Below is a small trained network, with its code and all its weights. Each question gives an input and a target symbol and asks what happens when units are switched off, that is, made to give their printed mean instead of their output.

import numpy as np


def w(rows, s, z=0):
    codes = np.array(rows[::2]) - 128.0
    scale = np.full(codes.shape[1], s)
    scale[-1] = z or s
    return codes * scale


def f(y):
    return y / 2 * (1 + np.tanh(0.7978845608 * (y + 0.044715 * y**3)))


def softmax(a):
    e = np.exp(a - a.max(-1, keepdims=True))
    return e / e.sum(-1, keepdims=True)


def log_softmax(a):
    a = a - a.max(-1, keepdims=True)
    return a - np.log(np.exp(a).sum(-1, keepdims=True))


def net(x, mask):
    ids = ['βεζθλμπτφψω'.index(c) for c in x.split()]
    T = len(ids)
    res = E[ids] + P[:T]
    u = 0
    for l in range(2):
        q, k, v = (res @ M[l].T for M in (Q, K, V))
        z = softmax(np.where(np.tri(T) > 0, q @ k.T / 4**0.5, -1e9)) @ v
        res = res + np.where(mask[u], z, O[l][:, -1]) @ O[l][:, :-1]
        u += 1
        y = f(res @ A[l][:, :-1].T + A[l][:, -1])
        res = res + np.where(mask[u : u + 8], y, B[l][:, -1]) @ B[l][:, :-1]
        u += 8
    return log_softmax(res[-1] @ U[:, :-1].T + U[:, -1])


Q, K, V, O, A, B = {}, {}, {}, {}, {}, {}
E = w([
[231,191,71,99,69,183,125,120,63],'β',
[163,53,73,149,110,95,84,88,157],'ε',
[92,57,153,134,148,46,94,96,111],'ζ',
[44,72,121,104,88,31,137,135,97],'θ',
[137,59,200,181,120,113,82,168,82],'λ',
[148,109,171,94,145,114,154,5,181],'μ',
[126,86,131,132,48,181,124,162,138],'π',
[32,78,240,117,143,114,176,167,53],'τ',
[211,78,117,146,159,79,90,77,96],'φ',
[155,102,190,150,97,174,128,114,150],'ψ',
[134,43,110,147,82,126,57,192,85],'ω',
],0.017)
P = w([
[71,102,153,254,83,171,158,24,105],'0',
[150,103,152,107,116,72,136,94,54],'1',
[139,104,146,112,93,69,137,117,82],'2',
[116,113,130,114,71,23,158,122,99],'3',
[143,107,144,121,80,53,119,144,95],'4',
[130,93,144,107,86,58,121,163,97],'5',
],0.0098)
Q[0] = w([
[100,63,188,166,95,85,67,107,81],'0.h1',
[205,8,142,29,60,113,124,23,96],'0.h1',
[76,147,163,133,172,65,103,84,254],'0.h1',
[104,191,82,147,133,128,15,184,218],'0.h1',
],0.0059)
K[0] = w([
[63,90,161,235,115,135,137,129,135],'0.h1',
[59,155,72,211,114,204,80,5,142],'0.h1',
[154,76,149,57,176,103,118,125,231],'0.h1',
[117,209,73,112,201,80,71,237,254],'0.h1',
],0.0068)
V[0] = w([
[55,105,222,121,136,45,40,147,85],'0.h1',
[219,165,158,137,250,22,198,82,82],'0.h1',
[138,11,222,143,132,151,176,255,236],'0.h1',
[163,236,176,109,197,187,144,197,26],'0.h1',
],0.0052)
O[0] = w([
[238,129,101,69,150,161,254,67,97,173],'0.h1',
[206,121,173,184,170,64,148,222,170,77],'0.h1',
[189,230,132,120,201,146,50,83,108,24],'0.h1',
[104,186,172,157,107,66,100,189,88,1],'0.h1',
],0.0091,0.0042)
A[0] = w([
[162,113,202,122,206,99,165,108,158,169],'0.n1',
[113,254,192,62,95,123,145,192,114,83],'0.n2',
[45,90,163,144,124,63,74,139,113,184],'0.n3',
[155,102,95,110,129,95,126,101,214,248],'0.n4',
[114,178,104,69,94,79,74,213,133,34],'0.n5',
[90,198,189,198,160,190,107,80,186,154],'0.n6',
[191,164,107,135,101,136,157,97,128,113],'0.n7',
[141,78,200,45,91,115,92,148,113,240],'0.n8',
],0.0087,0.0018)
B[0] = w([
[114,159,88,146,72,120,155,187,112,193],'0.n1',
[161,244,148,98,117,15,112,133,126,148],'0.n2',
[117,125,146,159,130,171,119,91,142,202],'0.n3',
[132,123,142,131,105,92,97,144,96,204],'0.n4',
[156,114,87,122,148,172,111,250,163,167],'0.n5',
[186,178,179,120,100,188,128,122,154,138],'0.n6',
[80,64,176,111,156,163,130,123,72,214],'0.n7',
[162,136,107,130,80,101,106,116,122,254],'0.n8',
],0.012,0.0071)
Q[1] = w([
[154,98,111,88,182,115,104,161,78],'1.h1',
[108,186,112,166,212,151,95,142,169],'1.h1',
[152,78,188,72,1,109,139,146,96],'1.h1',
[166,134,137,135,145,138,112,99,210],'1.h1',
],0.009)
K[1] = w([
[109,86,136,93,72,110,106,55,156],'1.h1',
[231,74,116,20,128,95,97,237,151],'1.h1',
[165,204,45,254,79,211,156,59,122],'1.h1',
[137,174,186,16,103,45,164,216,53],'1.h1',
],0.0067)
V[1] = w([
[212,108,182,151,173,150,56,102,206],'1.h1',
[1,128,115,16,86,102,117,108,202],'1.h1',
[102,223,106,92,97,205,160,100,92],'1.h1',
[121,73,100,176,144,131,31,118,58],'1.h1',
],0.008)
O[1] = w([
[250,169,162,141,165,141,167,95,153,22],'1.h1',
[91,147,44,173,88,150,160,86,186,71],'1.h1',
[134,198,86,94,150,113,74,73,110,254],'1.h1',
[114,158,206,41,134,117,179,113,250,192],'1.h1',
],0.012,0.0077)
A[1] = w([
[159,106,101,254,76,125,120,139,110,132],'1.n1',
[119,77,146,54,133,197,157,78,100,78],'1.n2',
[95,164,229,111,118,95,155,110,179,227],'1.n3',
[140,97,97,51,116,142,61,163,175,220],'1.n4',
[46,199,103,114,150,79,122,84,24,147],'1.n5',
[215,173,25,123,221,127,131,97,115,218],'1.n6',
[204,109,141,117,88,113,173,124,171,6],'1.n7',
[54,134,6,173,76,125,121,137,201,7],'1.n8',
],0.0072,0.0015)
B[1] = w([
[106,154,112,2,144,184,155,38,104,157],'1.n1',
[44,130,159,214,182,135,135,187,41,206],'1.n2',
[168,57,90,85,126,185,91,139,154,186],'1.n3',
[118,167,74,135,111,90,224,73,89,200],'1.n4',
[193,132,102,181,122,253,100,115,130,248],'1.n5',
[49,67,168,217,109,95,163,52,196,189],'1.n6',
[175,169,26,183,132,113,148,110,155,158],'1.n7',
[241,160,213,110,162,166,91,92,134,226],'1.n8',
],0.0072,0.015)
U = w([
[167,4,212,120,109,232,156,89,70,205],'β',
[235,170,101,105,14,64,186,117,45,189],'ε',
[55,139,163,236,71,67,166,183,71,121],'ζ',
[215,51,183,198,130,146,106,232,117,3],'θ',
[188,130,210,86,231,125,96,160,79,43],'λ',
[57,187,96,23,237,160,146,137,118,115],'μ',
[124,171,226,137,48,115,12,190,164,142],'π',
[154,112,103,186,173,166,44,217,102,106],'τ',
[113,170,91,194,154,160,110,136,148,48],'φ',
[177,91,61,176,206,211,162,194,190,98],'ψ',
[178,143,190,230,157,98,113,154,112,101],'ω',
],0.0044,0.0055)

Each question gives the input, a string of symbols that net reads in full, and the target symbol t.
The units are the heads (4 rows each of Q, K, V and O) and the neurons (one row each of A and B). Each row of codes is followed by its name. A weight is (code - 128) times the scale printed after its matrix; where a second scale follows, it is the last column's (O, A, B and U).
mask holds one flag per unit, layer by layer, with each layer's heads first. A switched-off unit (its flag False) gives its mean, the last column of its rows in O or B, instead of its output. The means were averaged over made-up inputs and are rounded, as every weight is.
A unit's drop is (log p(t) with every unit on - log p(t) with that unit switched off) / (log p(t) with every unit on - log p(t) with every unit switched off).
The circuit of an input: a set's keep is (log p(t) with only the set's units on - log p(t) with every unit switched off) / (log p(t) with every unit on - log p(t) with every unit switched off). Starting from the 12 units with the biggest drops (on a tie, the unit counted first), units are removed one at a time, each time the one whose removal leaves the highest keep (on an exact tie, the one counted first), for as long as the keep stays at least 0.8.
units of the circuit, in order: the units of the circuit, biggest drop first
unit that matters most: the unit with the biggest drop
top k neurons in layer l: the k neurons of layer l with the biggest drops, biggest first
drop of u: that unit's drop, to one decimal
input λ π β β π, target λ: units of the circuit, in order : 1.h1, 0.h1
input β β β τ β ω, target π: units of the circuit, in order : 0.h1, 1.h1
input ω ζ β ε τ ω, target μ: units of the circuit, in order : 0.h1, 1.h1
input μ μ μ π ε, target ε: unit that matters most : 0.n4
input ε ζ λ τ ψ μ, target ψ: units of the circuit, in order : 1.h1, 1.n7, 0.h1, 0.n1
input ε τ ζ θ ε, target ψ: units of the circuit, in order : 1.h1, 1.n7, 0.h1
input ω β θ ζ β, target μ: units of the circuit, in order : 1.h1, 0.h1, 1.n8
input φ β φ β, target θ: units of the circuit, in order : 1.h1, 0.h1
input ψ μ ζ π ω, target ω: top 2 neurons in layer 0 : 0.n6, 0.n1
input β β β β, target π: units of the circuit, in order : 0.h1, 1.h1
input ψ μ μ τ μ β, target ω: units of the circuit, in order : 1.h1, 1.n6, 0.n6, 0.h1
input τ ω φ ζ ε, target τ: top 2 neurons in layer 0 : 0.n1, 0.n7
input β β ε ζ, target π: top 3 neurons in layer 0 : 0.n7, 0.n8, 0.n4
input β π μ ψ β β, target π: units of the circuit, in order : 0.h1
input ζ ε ζ, target ζ: top 4 neurons in layer 1 : 1.n8, 1.n5, 1.n3, 1.n1
input μ β ε ψ ε ζ, target ε: top 4 neurons in layer 0 : 0.n6, 0.n7, 0.n4, 0.n8
input ε ω β, target ψ: top 3 neurons in layer 1 : 1.n7, 1.n3, 1.n8
input μ φ ω ψ, target ε: top 2 neurons in layer 1 : 1.n5, 1.n2
input β ψ μ, target π: top 2 neurons in layer 1 : 1.n5, 1.n1
input β λ β θ, target π: top neuron in layer 1 : 1.n5
input μ μ β β φ, target ε: top 2 neurons in layer 0 : 0.n4, 0.n7
input λ τ ε, target λ: top 2 neurons in layer 1 : 1.n5, 1.n2
input ε θ φ, target ψ: top 3 neurons in layer 1 : 1.n7, 1.n3, 1.n8
input ε β β, target ψ: top 2 neurons in layer 0 : 0.n4, 0.n1
input π τ β β, target φ: top 2 neurons in layer 1 : 1.n6, 1.n5
input ω ω π λ, target μ: drop of 0.h1 : 1.1
input β μ τ, target π: drop of 0.n7 : 0.1
